Below are the code and all the weights of a small trained network. Each question names an input and a class and asks about switching units off, where a switched-off unit gives its printed mean instead of its output.

import numpy as np


def w(rows, s, z=0):
    codes = np.array(rows[::2]) - 128.0
    scale = np.full(codes.shape[1], s)
    scale[-1] = z or s
    return codes * scale


def f(y):
    return np.maximum(y, 0)


def log_softmax(a):
    a = a - a.max(-1, keepdims=True)
    return a - np.log(np.exp(a).sum(-1, keepdims=True))


def net(x, mask):
    res = np.array(x, float).reshape(1, 4) / 4 @ E
    y = f(res @ A[0][:, :-1].T + A[0][:, -1])
    res = res + np.where(mask, y, B[0][:, -1]) @ B[0][:, :-1]
    return log_softmax(res[-1] @ U[:, :-1].T + U[:, -1])


A, B = {}, {}
E = w([
[255,218,137,179,123,127,79,70,124,124,54],'x0',
[190,28,126,33,45,120,88,94,110,140,109],'x1',
[94,127,127,158,134,69,11,76,167,120,230],'x2',
[158,136,175,116,141,8,221,120,116,130,167],'x3',
],0.0088)
A[0] = w([
[121,123,127,123,131,140,130,128,130,136,134,251],'neuron 0',
[157,155,130,139,135,120,114,117,115,121,112,82],'neuron 1',
[139,113,129,153,125,71,191,106,138,146,127,136],'neuron 2',
[148,143,130,135,129,108,110,132,124,128,111,192],'neuron 3',
[101,133,130,134,130,211,58,161,129,140,111,90],'neuron 4',
[83,92,150,99,130,127,125,173,151,117,125,112],'neuron 5',
[105,137,133,132,129,91,45,106,132,128,175,104],'neuron 6',
[53,84,114,136,128,134,151,137,107,128,152,95],'neuron 7',
[88,152,136,147,130,82,42,108,119,116,166,104],'neuron 8',
[151,134,143,133,140,90,155,125,132,132,153,84],'neuron 9',
[88,82,140,141,121,134,133,159,131,144,159,107],'neuron 10',
[87,109,136,110,126,148,145,125,123,104,144,96],'neuron 11',
[58,240,127,217,162,157,171,138,136,126,132,96],'neuron 12',
[67,107,123,119,132,142,141,139,105,128,142,147],'neuron 13',
[161,181,137,134,124,126,91,119,128,108,90,101],'neuron 14',
[108,167,114,180,152,140,153,125,123,126,143,145],'neuron 15',
[103,141,112,148,107,241,64,132,123,122,99,125],'neuron 16',
[185,70,139,81,102,109,102,116,128,133,123,71],'neuron 17',
[93,114,127,125,139,219,82,128,141,133,99,98],'neuron 18',
[169,159,131,115,122,7,180,129,125,121,149,129],'neuron 19',
[161,116,156,124,135,175,169,160,137,124,84,94],'neuron 20',
[78,103,119,112,126,154,167,134,136,119,144,106],'neuron 21',
[153,136,138,119,126,50,187,134,123,138,144,74],'neuron 22',
[140,125,117,115,118,220,249,141,115,124,43,104],'neuron 23',
[250,205,133,164,144,129,89,100,129,134,100,90],'neuron 24',
[124,122,121,151,120,106,55,120,135,127,166,131],'neuron 25',
[204,24,117,66,105,124,87,116,123,130,103,122],'neuron 26',
[174,170,122,157,102,112,105,134,140,124,99,97],'neuron 27',
[125,111,100,149,118,160,137,93,141,153,132,114],'neuron 28',
[91,188,138,158,134,131,140,162,128,136,126,105],'neuron 29',
[129,114,115,170,124,79,69,128,150,132,172,87],'neuron 30',
[138,132,105,125,113,135,176,146,135,139,109,103],'neuron 31',
[49,100,117,83,139,139,159,118,149,130,150,93],'neuron 32',
],0.015,0.014)
B[0] = w([
[200,184,171,190,50,130,83,120,251,53,133,223],'neuron 0',
[117,114,103,146,133,110,135,116,127,167,126,151],'neuron 1',
[113,131,137,157,166,124,133,124,116,86,143,178],'neuron 2',
[158,140,148,177,89,117,92,137,183,103,145,186],'neuron 3',
[98,101,104,139,191,116,151,120,97,84,121,189],'neuron 4',
[132,132,119,166,100,120,145,118,124,158,127,169],'neuron 5',
[150,168,134,77,181,123,127,128,127,168,128,186],'neuron 6',
[139,113,115,168,104,119,139,114,98,172,141,175],'neuron 7',
[162,174,124,74,166,132,106,127,113,160,117,188],'neuron 8',
[101,114,119,127,170,133,142,130,85,112,120,148],'neuron 9',
[129,134,109,176,102,128,144,128,115,156,102,166],'neuron 10',
[122,115,114,151,120,114,121,120,111,155,144,152],'neuron 11',
[47,81,123,23,65,140,132,125,122,135,122,234],'neuron 12',
[156,113,141,172,100,126,124,136,126,152,137,180],'neuron 13',
[138,123,135,185,101,154,168,142,110,161,112,182],'neuron 14',
[114,124,130,86,71,119,115,126,150,107,126,187],'neuron 15',
[109,102,131,173,193,117,149,125,131,47,142,224],'neuron 16',
[57,108,113,61,89,138,141,131,96,138,118,177],'neuron 17',
[98,124,135,158,176,123,173,127,88,79,122,189],'neuron 18',
[117,112,123,172,195,143,143,132,132,52,119,209],'neuron 19',
[164,146,120,86,173,114,130,133,143,156,111,180],'neuron 20',
[145,116,114,166,113,119,150,142,134,160,113,169],'neuron 21',
[86,91,111,132,206,118,170,114,89,111,114,172],'neuron 22',
[182,201,141,63,200,127,81,130,121,184,138,251],'neuron 23',
[139,91,112,211,92,117,157,127,110,218,138,240],'neuron 24',
[171,156,139,104,160,132,113,144,142,149,113,184],'neuron 25',
[49,92,129,39,59,136,138,130,137,132,128,224],'neuron 26',
[130,116,116,166,109,132,132,125,95,171,144,176],'neuron 27',
[129,117,117,129,145,130,119,116,114,113,129,142],'neuron 28',
[98,110,132,82,100,139,137,128,127,131,117,171],'neuron 29',
[150,150,129,74,179,130,129,135,107,167,135,172],'neuron 30',
[145,148,116,109,157,129,115,125,122,149,140,157],'neuron 31',
[133,94,127,183,123,151,142,129,121,186,130,179],'neuron 32',
],0.027,0.018)
U = w([
[159,120,111,218,100,135,193,136,144,249,126,114],'0',
[182,235,159,55,223,137,131,156,149,207,105,148],'1',
[30,104,141,33,73,172,158,142,165,143,98,144],'2',
[91,119,129,174,244,126,197,121,123,52,108,115],'3',
[188,201,211,176,63,138,92,149,255,75,145,253],'4',
[124,214,124,136,114,150,71,181,55,113,165,78],'5',
[158,126,57,110,125,114,61,177,85,75,144,73],'6',
],0.0073,0.006)

Each question gives the input, the list of numbers given to net, and the class t.
The units are the neurons (one row each of A and B). Each row of codes is followed by its name. A weight is (code - 128) times the scale printed after its matrix; where a second scale follows, it is the last column's (A, B and U).
mask holds one flag per neuron, in row order. A switched-off neuron (its flag False) gives its mean, the last column of its row in B, instead of its output. The means were averaged over made-up inputs and are rounded, as every weight is.
A unit's drop is (log p(t) with every unit on - log p(t) with that unit switched off) / (log p(t) with every unit on - log p(t) with every unit switched off).
unit that matters most: the unit with the biggest drop
k most important neurons: the k neurons with the biggest drops, biggest first
drop when u is switched off: that unit's drop, to one decimal
input [-7,-5,5,8], class 3: 2 most important neurons -> neuron 19; neuron 24
input [0,2,1,-2], class 4: unit that matters most -> neuron 12
input [-2,1,8,-8], class 1: 3 most important neurons -> neuron 8; neuron 6; neuron 25
input [1,-6,-1,7], class 3: 4 most important neurons -> neuron 19; neuron 26; neuron 22; neuron 2
input [7,-8,3,5], class 2: 2 most important neurons -> neuron 12; neuron 15
input [-2,-7,6,2], class 2: 2 most important neurons -> neuron 12; neuron 23
input [-1,-8,-8,-7], class 1: 3 most important neurons -> neuron 23; neuron 26; neuron 20
input [6,-7,7,-5], class 1: 4 most important neurons -> neuron 8; neuron 6; neuron 26; neuron 25
input [0,-3,3,5], class 3: 2 most important neurons -> neuron 23; neuron 19
input [0,-5,-5,0], class 1: 3 most important neurons -> neuron 23; neuron 26; neuron 17
input [2,-7,-8,-4], class 1: 2 most important neurons -> neuron 23; neuron 26
input [1,-3,1,2], class 4: 2 most important neurons -> neuron 26; neuron 17
input [-7,-5,2,8], class 3: 4 most important neurons -> neuron 19; neuron 22; neuron 24; neuron 2
input [-1,0,2,0], class 4: unit that matters most -> neuron 23
input [0,-7,8,6], class 1: 2 most important neurons -> neuron 8; neuron 6
input [-5,1,-6,-3], class 1: drop when neuron 23 is switched off -> 5.9
input [-8,8,-7,-4], class 0: drop when neuron 5 is switched off -> 0.2
input [-1,7,-4,-1], class 2: drop when neuron 26 is switched off -> 2.7
